Here is a tiny trained network, its code and every weight. The questions are about switching its units off for an input and a class, where a switched-off unit gives its printed mean instead of its output.

import numpy as np


def w(rows, s, z=0):
    codes = np.array(rows[::2]) - 128.0
    scale = np.full(codes.shape[1], s)
    scale[-1] = z or s
    return codes * scale


def f(y):
    return y / 2 * (1 + np.tanh(0.7978845608 * (y + 0.044715 * y**3)))


def log_softmax(a):
    a = a - a.max(-1, keepdims=True)
    return a - np.log(np.exp(a).sum(-1, keepdims=True))


def net(x, mask):
    res = np.array(x, float).reshape(1, 5) / 4 @ E
    y = f(res @ A[0][:, :-1].T + A[0][:, -1])
    res = res + np.where(mask, y, B[0][:, -1]) @ B[0][:, :-1]
    return log_softmax(res[-1] @ U[:, :-1].T + U[:, -1])


A, B = {}, {}
E = w([
[156,105,117,121,116,152,175],'x0',
[155,49,97,131,74,180,176],'x1',
[64,95,1,50,210,84,178],'x2',
[168,118,116,113,132,159,172],'x3',
[198,218,4,141,31,124,109],'x4',
],0.0083)
A[0] = w([
[51,74,22,35,207,117,116,112],'N1',
[151,189,161,153,142,180,156,33],'N2',
[146,116,197,79,74,101,56,60],'N3',
[226,141,200,180,70,128,87,94],'N4',
[139,88,159,127,168,198,117,146],'N5',
[134,233,36,173,2,149,94,148],'N6',
[182,181,246,183,39,170,116,101],'N7',
[147,150,117,136,62,83,156,170],'N8',
[116,28,216,171,218,136,128,144],'N9',
[133,141,87,143,110,103,169,3],'N10',
[206,218,70,165,130,182,110,104],'N11',
[38,27,211,130,218,169,147,171],'N12',
],0.0089,0.0036)
B[0] = w([
[49,105,76,204,191,33,253,246],'N1',
[127,57,57,80,120,31,100,136],'N2',
[50,142,143,133,162,127,131,154],'N3',
[68,43,83,243,188,96,206,207],'N4',
[165,132,106,97,85,181,121,158],'N5',
[188,210,255,19,73,192,101,242],'N6',
[22,35,81,179,245,55,235,234],'N7',
[187,176,156,91,33,196,95,161],'N8',
[130,183,215,18,82,182,78,228],'N9',
[113,137,132,142,119,35,123,134],'N10',
[150,122,184,58,111,112,125,189],'N11',
[199,204,147,26,132,171,85,254],'N12',
],0.0072,0.011)
U = w([
[237,255,189,1,43,182,55,253],'0',
[120,137,35,180,160,96,178,3],'1',
],0.0088,0.00042)

Each question gives the input, the list of numbers given to net, and the class t.
The units are the neurons (one row each of A and B). Each row of codes is followed by its name. A weight is (code - 128) times the scale printed after its matrix; where a second scale follows, it is the last column's (A, B and U).
mask holds one flag per neuron, in row order. A switched-off neuron (its flag False) gives its mean, the last column of its row in B, instead of its output. The means were averaged over made-up inputs and are rounded, as every weight is.
A unit's drop is (log p(t) with every unit on - log p(t) with that unit switched off) / (log p(t) with every unit on - log p(t) with every unit switched off).
most important unit: the unit with the biggest drop
top k neurons: the k neurons with the biggest drops, biggest first
drop of u: that unit's drop, to one decimal
input [8,0,8,8,8], class 0: most important unit : N6
input [2,-8,-2,7,-1], class 1: top 2 neurons : [N6 N12]
input [5,-1,-6,5,-5], class 1: top 3 neurons : [N7 N6 N4]
input [5,2,6,0,-6], class 0: top 3 neurons : [N12 N9 N7]
input [-6,-8,2,2,-1], class 1: top 3 neurons : [N6 N9 N12]
input [-4,5,5,-2,6], class 0: top 2 neurons : [N6 N7]
input [7,5,6,-6,-6], class 0: top 4 neurons : [N12 N9 N7 N4]
input [-1,6,2,1,-3], class 0: top 2 neurons : [N7 N4]
input [-3,1,7,5,8], class 0: top 2 neurons : [N6 N7]
input [-4,-7,3,-1,0], class 1: drop of N6 : 0.1
input [4,-8,4,4,-6], class 0: drop of N9 : 0.1
input [-7,4,-7,0,-4], class 1: drop of N7 : 0.3
